Below are the code and all the weights of a small trained network. Each question names an input and a class and asks about switching units off, where a switched-off unit gives its printed mean instead of its output.

import numpy as np


def w(rows, s, z=0):
    codes = np.array(rows[::2]) - 128.0
    scale = np.full(codes.shape[1], s)
    scale[-1] = z or s
    return codes * scale


def norm(h):
    return h / np.sqrt((h * h).mean(-1, keepdims=True) + 1e-5)


def f(y):
    return np.maximum(y, 0)


def log_softmax(a):
    a = a - a.max(-1, keepdims=True)
    return a - np.log(np.exp(a).sum(-1, keepdims=True))


def net(x, mask):
    res = np.array(x, float).reshape(1, 2) / 4 @ E
    u = 0
    for l in range(4):
        y = f(norm(res) @ A[l][:, :-1].T + A[l][:, -1])
        res = res + np.where(mask[u : u + 10], y, B[l][:, -1]) @ B[l][:, :-1]
        u += 10
    return log_softmax(norm(res)[-1] @ U[:, :-1].T + U[:, -1])


A, B = {}, {}
E = w([
[149,72,135,167],'x0',
[151,177,253,192],'x1',
],0.016)
A[0] = w([
[129,120,137,83,115],'L0N0',
[95,18,139,203,20],'L0N1',
[121,94,89,111,93],'L0N2',
[82,251,116,60,2],'L0N3',
[144,132,132,102,88],'L0N4',
[135,133,131,114,100],'L0N5',
[123,143,69,100,150],'L0N6',
[145,117,207,80,92],'L0N7',
[129,118,166,183,116],'L0N8',
[110,178,141,190,94],'L0N9',
],0.011,0.0083)
B[0] = w([
[123,101,133,137,149],'L0N0',
[232,140,156,76,168],'L0N1',
[119,129,156,115,189],'L0N2',
[254,132,153,80,207],'L0N3',
[138,98,121,152,128],'L0N4',
[129,119,134,123,128],'L0N5',
[111,48,153,156,253],'L0N6',
[114,126,109,131,185],'L0N7',
[125,125,76,162,219],'L0N8',
[106,140,107,127,201],'L0N9',
],0.038,0.0048)
A[1] = w([
[135,198,2,59,67],'L1N0',
[145,220,190,197,96],'L1N1',
[121,136,117,166,77],'L1N2',
[126,133,130,150,87],'L1N3',
[122,131,102,131,91],'L1N4',
[118,133,138,150,61],'L1N5',
[155,157,238,203,114],'L1N6',
[80,165,160,178,1],'L1N7',
[106,135,143,157,68],'L1N8',
[187,130,108,123,140],'L1N9',
],0.042,0.0065)
B[1] = w([
[82,151,197,144,158],'L1N0',
[194,116,38,108,250],'L1N1',
[104,167,126,121,168],'L1N2',
[111,141,128,125,149],'L1N3',
[121,143,131,130,136],'L1N4',
[97,123,129,128,145],'L1N5',
[138,116,191,134,231],'L1N6',
[1,64,134,123,185],'L1N7',
[77,120,119,138,155],'L1N8',
[178,181,106,99,200],'L1N9',
],0.07,0.021)
A[2] = w([
[119,149,139,167,24],'L2N0',
[129,139,130,175,5],'L2N1',
[88,158,207,176,123],'L2N2',
[120,155,177,151,142],'L2N3',
[109,160,134,143,88],'L2N4',
[142,138,255,205,205],'L2N5',
[127,135,138,152,56],'L2N6',
[97,151,161,149,20],'L2N7',
[67,192,144,103,100],'L2N8',
[84,181,206,125,145],'L2N9',
],0.044,0.0026)
B[2] = w([
[123,125,171,103,147],'L2N0',
[101,108,163,112,132],'L2N1',
[125,191,149,94,209],'L2N2',
[78,112,149,119,180],'L2N3',
[134,172,159,71,167],'L2N4',
[74,191,246,172,224],'L2N5',
[121,109,135,148,135],'L2N6',
[178,160,147,116,173],'L2N7',
[171,84,253,172,253],'L2N8',
[122,128,200,165,230],'L2N9',
],0.052,0.0042)
A[3] = w([
[140,148,132,218,111],'L3N0',
[140,172,102,148,145],'L3N1',
[161,185,81,238,99],'L3N2',
[75,170,49,124,162],'L3N3',
[121,162,130,219,185],'L3N4',
[186,198,63,226,125],'L3N5',
[132,145,159,185,186],'L3N6',
[80,175,22,152,105],'L3N7',
[86,212,99,185,2],'L3N8',
[82,253,240,234,106],'L3N9',
],0.022,0.0035)
B[3] = w([
[131,134,162,92,141],'L3N0',
[147,67,123,136,172],'L3N1',
[172,116,116,60,147],'L3N2',
[91,42,202,144,184],'L3N3',
[134,132,150,88,149],'L3N4',
[170,57,123,93,208],'L3N5',
[130,114,165,139,165],'L3N6',
[48,79,221,82,183],'L3N7',
[149,71,224,92,131],'L3N8',
[77,174,252,173,254],'L3N9',
],0.03,0.0082)
U = w([
[20,10,58,106,148],'0',
[244,149,100,61,154],'1',
[123,177,240,133,163],'2',
[81,209,22,219,5],'3',
[101,179,52,194,42],'4',
[115,183,36,251,52],'5',
],0.018)

Each question gives the input, the list of numbers given to net, and the class t.
The units are the neurons (one row each of A and B). Each row of codes is followed by its name. A weight is (code - 128) times the scale printed after its matrix; where a second scale follows, it is the last column's (A, B and U).
mask holds one flag per neuron, layer by layer. A switched-off neuron (its flag False) gives its mean, the last column of its row in B, instead of its output. The means were averaged over made-up inputs and are rounded, as every weight is.
A unit's drop is (log p(t) with every unit on - log p(t) with that unit switched off) / (log p(t) with every unit on - log p(t) with every unit switched off).
The circuit of an input: a set's keep is (log p(t) with only the set's units on - log p(t) with every unit switched off) / (log p(t) with every unit on - log p(t) with every unit switched off). Starting from the 12 units with the biggest drops (on a tie, the unit counted first), units are removed one at a time, each time the one whose removal leaves the highest keep (on an exact tie, the one counted first), for as long as the keep stays at least 0.8.
circuit, biggest first: the units of the circuit, biggest drop first
unit that matters most: the unit with the biggest drop
top k neurons: the k neurons with the biggest drops, biggest first
k most important neurons of layer l: the k neurons of layer l with the biggest drops, biggest first
drop when u is switched off: that unit's drop, to one decimal
input [5,-2], class 1: circuit, biggest first	[L1N7]
input [-6,-7], class 0: 3 most important neurons of layer 1	[L1N6, L1N0, L1N9]
input [-4,-8], class 0: top 3 neurons	[L0N6, L1N6, L1N0]
input [-4,-7], class 0: top 3 neurons	[L0N6, L1N0, L1N6]
input [-2,-8], class 0: top 4 neurons	[L0N6, L1N6, L1N0, L1N1]
input [-6,-1], class 1: top 4 neurons	[L0N3, L1N9, L1N0, L1N6]
input [1,-4], class 0: top 4 neurons	[L1N0, L1N6, L1N9, L2N5]
input [-7,8], class 0: top 3 neurons	[L1N1, L1N7, L0N3]
input [-4,-4], class 0: 2 most important neurons of layer 2	[L2N8, L2N5]
input [6,8], class 0: 2 most important neurons of layer 0	[L0N3, L0N6]
input [-4,-5], class 0: top 4 neurons	[L0N6, L1N0, L1N6, L1N9]
input [-7,-5], class 1: top 4 neurons	[L1N6, L0N6, L0N3, L1N7]
input [-8,-3], class 1: top 3 neurons	[L0N6, L0N3, L1N6]
input [-8,-2], class 1: top 3 neurons	[L0N3, L1N6, L0N6]
input [-5,2], class 1: unit that matters most	L1N9
input [-1,6], class 0: top 2 neurons	[L1N1, L0N3]
input [5,-3], class 1: 2 most important neurons of layer 1	[L1N6, L1N7]
input [-1,-4], class 0: top 2 neurons	[L1N0, L1N6]
input [4,3], class 1: top 2 neurons	[L0N6, L0N1]
input [5,-4], class 1: most important neuron of layer 0	[L0N1]
input [-5,6], class 0: 2 most important neurons of layer 1	[L1N1, L1N7]
input [-6,2], class 1: 2 most important neurons of layer 1	[L1N9, L1N7]
input [8,-3], class 1: drop when L1N6 is switched off	1.4
input [8,-1], class 1: drop when L1N9 is switched off	2.0
